Below is a small trained network, with its code and all its weights. Each question gives an input and a class and asks what happens when units are switched off, that is, made to give their printed mean instead of their output.

import numpy as np


def w(rows, s, z=0):
    codes = np.array(rows[::2]) - 128.0
    scale = np.full(codes.shape[1], s)
    scale[-1] = z or s
    return codes * scale


def f(y):
    return y / 2 * (1 + np.tanh(0.7978845608 * (y + 0.044715 * y**3)))


def log_softmax(a):
    a = a - a.max(-1, keepdims=True)
    return a - np.log(np.exp(a).sum(-1, keepdims=True))


def net(x, mask):
    res = np.array(x, float).reshape(1, 7) / 4 @ E
    y = f(res @ A[0][:, :-1].T + A[0][:, -1])
    res = res + np.where(mask, y, B[0][:, -1]) @ B[0][:, :-1]
    return log_softmax(res[-1] @ U[:, :-1].T + U[:, -1])


A, B = {}, {}
E = w([
[111,143,155,138,147,122,110,122,114,117],'x0',
[37,179,49,232,47,69,192,64,93,169],'x1',
[164,59,63,199,255,95,168,84,170,42],'x2',
[125,117,136,126,123,133,130,115,115,117],'x3',
[180,196,157,95,49,17,42,49,215,27],'x4',
[19,12,96,127,81,57,69,249,147,77],'x5',
[140,111,118,124,113,132,137,124,120,127],'x6',
],0.0091)
A[0] = w([
[176,147,194,128,164,163,169,65,96,140,132],'n1',
[179,80,72,149,226,37,152,83,188,55,95],'n2',
[83,173,69,208,76,54,152,59,112,138,25],'n3',
[220,82,173,20,201,172,57,188,166,113,46],'n4',
[136,150,141,84,81,66,74,70,191,71,111],'n5',
[200,177,123,112,78,55,84,83,181,50,76],'n6',
[89,103,144,132,97,92,110,160,167,61,79],'n7',
[180,194,171,119,162,145,159,60,96,175,149],'n8',
[29,156,73,194,61,90,204,62,113,147,63],'n9',
[114,173,179,22,30,124,104,153,89,201,80],'n10',
[42,40,101,139,101,90,70,234,142,74,167],'n11',
[145,86,123,161,135,140,145,80,182,68,94],'n12',
[140,116,111,126,119,127,116,122,106,128,2],'n13',
[86,77,108,180,231,236,167,227,49,216,88],'n14',
[40,34,122,109,90,43,76,219,136,60,149],'n15',
[209,83,192,34,159,160,101,171,171,83,62],'n16',
[134,103,64,197,210,118,133,118,138,67,113],'n17',
[159,127,127,102,88,78,29,87,168,94,133],'n18',
[109,163,193,61,18,151,67,162,84,183,32],'n19',
[178,108,174,67,166,130,137,156,134,103,91],'n20',
[190,180,120,172,54,96,62,98,204,54,112],'n21',
[154,67,97,172,255,98,196,106,149,49,70],'n22',
[233,240,146,135,154,214,173,42,138,120,181],'n23',
[190,181,163,134,139,132,168,62,142,144,135],'n24',
],0.0094,0.0045)
B[0] = w([
[120,156,79,101,162,109,172,134,157,79,183],'n1',
[113,218,188,38,59,107,86,242,133,205,206],'n2',
[76,123,110,216,94,52,46,15,101,138,184],'n3',
[51,108,99,245,81,10,65,21,98,143,221],'n4',
[136,11,180,111,149,170,174,95,100,188,202],'n5',
[127,46,181,100,150,169,211,69,108,149,210],'n6',
[155,138,94,124,168,87,140,122,168,101,165],'n7',
[171,147,89,129,142,137,131,155,152,49,199],'n8',
[94,116,100,223,91,19,111,81,66,126,198],'n9',
[153,207,175,52,40,128,58,219,126,176,206],'n10',
[222,158,42,136,173,157,176,126,205,58,223],'n11',
[108,158,141,96,106,158,114,179,138,150,158],'n12',
[111,140,112,105,171,115,122,113,134,155,120],'n13',
[120,22,202,89,188,254,231,42,70,170,249],'n14',
[223,165,31,129,183,121,162,130,236,59,225],'n15',
[53,125,79,226,147,59,56,73,72,118,207],'n16',
[119,211,197,84,40,134,58,182,99,182,185],'n17',
[155,64,179,86,162,208,175,84,82,164,194],'n18',
[119,228,169,44,50,136,61,221,134,207,201],'n19',
[103,129,123,207,150,71,49,65,102,134,171],'n20',
[109,36,200,100,197,188,156,67,106,161,205],'n21',
[91,231,175,47,96,154,62,192,130,168,205],'n22',
[205,171,40,106,186,126,145,136,223,54,235],'n23',
[203,145,70,151,179,119,113,106,214,80,187],'n24',
],0.0086,0.021)
U = w([
[217,142,26,113,174,137,179,146,210,16,233],'0',
[107,20,197,95,184,231,216,80,59,169,158],'1',
[107,205,183,47,49,135,69,225,120,179,1],'2',
[27,107,71,246,109,30,83,58,59,109,56],'3',
],0.012,0.0021)

Each question gives the input, the list of numbers given to net, and the class t.
The units are the neurons (one row each of A and B). Each row of codes is followed by its name. A weight is (code - 128) times the scale printed after its matrix; where a second scale follows, it is the last column's (A, B and U).
mask holds one flag per neuron, in row order. A switched-off neuron (its flag False) gives its mean, the last column of its row in B, instead of its output. The means were averaged over made-up inputs and are rounded, as every weight is.
A unit's drop is (log p(t) with every unit on - log p(t) with that unit switched off) / (log p(t) with every unit on - log p(t) with every unit switched off).
The circuit of an input: a set's keep is (log p(t) with only the set's units on - log p(t) with every unit switched off) / (log p(t) with every unit on - log p(t) with every unit switched off). Starting from the 12 units with the biggest drops (on a tie, the unit counted first), units are removed one at a time, each time the one whose removal leaves the highest keep (on an exact tie, the one counted first), for as long as the keep stays at least 0.8.
circuit, biggest first: the units of the circuit, biggest drop first
top k neurons: the k neurons with the biggest drops, biggest first
drop when u is switched off: that unit's drop, to one decimal
input [-1,8,7,2,8,-5,6], class 1: circuit, biggest first : (n21)
input [1,3,-3,8,6,7,-6], class 0: top 2 neurons : (n15, n11)
input [-5,-8,1,3,4,7,3], class 3: top 3 neurons : (n4, n16, n23)
input [-5,3,8,-5,-4,-7,2], class 2: top 3 neurons : (n22, n17, n2)
input [7,-5,7,-2,8,5,-2], class 1: top 2 neurons : (n6, n21)
input [-8,-2,8,8,8,-5,-2], class 1: top 3 neurons : (n6, n21, n5)
input [2,-7,-1,1,7,-2,-6], class 1: top 3 neurons : (n18, n6, n5)
input [6,-6,-4,-4,4,-5,-1], class 3: top 4 neurons : (n4, n16, n15, n11)
input [-1,-4,7,7,5,5,4], class 2: top 3 neurons : (n2, n22, n14)
input [1,8,-7,2,-5,-5,-3], class 3: top 3 neurons : (n9, n3, n2)
input [8,2,8,1,7,-5,2], class 2: top 2 neurons : (n2, n14)
input [-3,1,4,-4,3,0,3], class 2: top 2 neurons : (n14, n2)
input [8,-6,-5,1,2,5,4], class 3: top 4 neurons : (n4, n16, n23, n2)
input [-6,-6,4,3,-5,0,-1], class 3: circuit, biggest first : (n4)
input [3,-6,6,1,-4,-5,-7], class 2: top 3 neurons : (n22, n2, n17)
input [-8,2,-7,-7,7,-4,7], class 1: drop when n2 is switched off : 0.6
input [-6,3,-1,6,8,6,8], class 1: drop when n21 is switched off : 0.5
input [-7,0,8,-6,8,-2,1], class 1: drop when n3 is switched off : 0.0
